Below are the code and all the weights of a small trained network. Each question names an input and a class and asks about switching units off, where a switched-off unit gives its printed mean instead of its output.

import numpy as np


def w(rows, s, z=0):
    codes = np.array(rows[::2]) - 128.0
    scale = np.full(codes.shape[1], s)
    scale[-1] = z or s
    return codes * scale


def norm(h):
    return h / np.sqrt((h * h).mean(-1, keepdims=True) + 1e-5)


def f(y):
    return np.maximum(y, 0)


def log_softmax(a):
    a = a - a.max(-1, keepdims=True)
    return a - np.log(np.exp(a).sum(-1, keepdims=True))


def net(x, mask):
    res = np.array(x, float).reshape(1, 5) / 4 @ E
    u = 0
    for l in range(4):
        y = f(norm(res) @ A[l][:, :-1].T + A[l][:, -1])
        res = res + np.where(mask[u : u + 3], y, B[l][:, -1]) @ B[l][:, :-1]
        u += 3
    return log_softmax(norm(res)[-1] @ U[:, :-1].T + U[:, -1])


A, B = {}, {}
E = w([
[137,90,135,120,224,118],'x0',
[239,186,58,70,114,137],'x1',
[254,213,89,174,132,211],'x2',
[200,241,239,64,132,238],'x3',
[100,86,45,119,154,234],'x4',
],0.0051)
A[0] = w([
[187,3,18,187,135,118,84],'0.n0',
[79,128,116,106,13,162,3],'0.n1',
[105,107,197,198,94,210,206],'0.n2',
],0.0068,0.0025)
B[0] = w([
[252,141,86,249,204,183,254],'0.n0',
[185,217,12,208,78,101,168],'0.n1',
[202,232,2,110,175,211,242],'0.n2',
],0.0068,0.0041)
A[1] = w([
[253,215,140,143,176,158,252],'1.n0',
[52,214,211,99,103,198,225],'1.n1',
[32,36,134,189,168,170,133],'1.n2',
],0.0063,0.0019)
B[1] = w([
[97,135,165,18,212,67,254],'1.n0',
[128,79,129,146,13,95,175],'1.n1',
[143,132,150,43,255,167,162],'1.n2',
],0.0084,0.0094)
A[2] = w([
[119,166,78,156,97,126,136],'2.n0',
[10,87,115,143,169,121,252],'2.n1',
[117,119,127,200,156,160,69],'2.n2',
],0.012,0.0037)
B[2] = w([
[182,254,106,139,231,114,174],'2.n0',
[159,224,209,47,114,142,255],'2.n1',
[66,175,198,160,87,123,161],'2.n2',
],0.0082,0.0052)
A[3] = w([
[44,137,167,45,61,140,250],'3.n0',
[94,157,72,38,213,208,110],'3.n1',
[2,105,146,120,26,102,158],'3.n2',
],0.0094,0.0024)
B[3] = w([
[160,220,84,99,122,116,189],'3.n0',
[65,85,142,156,87,118,252],'3.n1',
[46,133,113,187,70,248,138],'3.n2',
],0.011,0.012)
U = w([
[34,148,110,96,55,210,140],'0',
[170,79,121,85,36,117,65],'1',
[126,93,155,168,34,112,69],'2',
[145,4,134,187,42,117,2],'3',
[162,14,134,171,34,93,42],'4',
[207,130,17,224,181,63,158],'5',
[49,40,116,193,221,201,107],'6',
[98,175,219,58,181,77,181],'7',
],0.012,0.0097)

Each question gives the input, the list of numbers given to net, and the class t.
The units are the neurons (one row each of A and B). Each row of codes is followed by its name. A weight is (code - 128) times the scale printed after its matrix; where a second scale follows, it is the last column's (A, B and U).
mask holds one flag per neuron, layer by layer. A switched-off neuron (its flag False) gives its mean, the last column of its row in B, instead of its output. The means were averaged over made-up inputs and are rounded, as every weight is.
A unit's drop is (log p(t) with every unit on - log p(t) with that unit switched off) / (log p(t) with every unit on - log p(t) with every unit switched off).
The circuit of an input: a set's keep is (log p(t) with only the set's units on - log p(t) with every unit switched off) / (log p(t) with every unit on - log p(t) with every unit switched off). Starting from all 12 units, units are removed one at a time, each time the one whose removal leaves the highest keep (on an exact tie, the one counted first), for as long as the keep stays at least 0.8.
units of the circuit, in order: the units of the circuit, biggest drop first
most important unit: the unit with the biggest drop
k most important neurons: the k neurons with the biggest drops, biggest first
top k neurons in layer l: the k neurons of layer l with the biggest drops, biggest first
drop when u is switched off: that unit's drop, to one decimal
input [-4,2,-4,-3,-5], class 5: 2 most important neurons => (1.n0; 2.n0)
input [-8,-8,0,4,8], class 5: units of the circuit, in order => (0.n1; 0.n2)
input [-1,4,-8,6,3], class 0: 2 most important neurons => (3.n2; 0.n0)
input [7,8,-4,-6,-8], class 5: units of the circuit, in order => (2.n1; 0.n0)
input [3,-3,0,6,3], class 0: units of the circuit, in order => (3.n1; 0.n2)
input [0,-7,-1,7,3], class 0: top 2 neurons in layer 1 => (1.n1; 1.n2)
input [-2,-1,3,-4,-4], class 5: most important unit => 2.n1
input [5,5,-8,-3,8], class 6: 2 most important neurons => (0.n0; 1.n0)
input [-4,5,-8,-4,-5], class 0: units of the circuit, in order => (3.n2; 1.n0)
input [-6,-4,-8,-8,6], class 7: 4 most important neurons => (2.n1; 1.n2; 1.n1; 0.n0)
input [-7,-1,-1,-7,6], class 5: 3 most important neurons => (0.n0; 0.n1; 1.n0)
input [6,8,-7,-7,-1], class 5: 3 most important neurons => (0.n0; 1.n0; 3.n1)
input [-1,1,-1,0,7], class 6: units of the circuit, in order => (0.n0; 3.n0)
input [-7,-7,3,3,6], class 5: most important neuron => (0.n1)
input [1,-2,-3,4,6], class 0: 2 most important neurons => (3.n1; 0.n2)
input [7,6,-1,-4,-3], class 5: 3 most important neurons => (0.n0; 2.n1; 1.n2)
input [-2,0,-6,-8,5], class 7: 4 most important neurons => (2.n1; 0.n2; 2.n2; 3.n2)
input [7,-8,-6,-7,5], class 7: 2 most important neurons => (2.n1; 1.n2)
input [-3,2,2,-5,-8], class 5: top 2 neurons in layer 2 => (2.n1; 2.n2)
input [3,-2,2,-2,6], class 6: top neuron in layer 0 => (0.n0)
input [2,5,-1,-1,6], class 6: top 2 neurons in layer 3 => (3.n0; 3.n1)
input [6,7,5,1,8], class 6: drop when 3.n1 is switched off => 0.3
input [2,4,-3,-6,5], class 6: drop when 0.n2 is switched off => 0.2
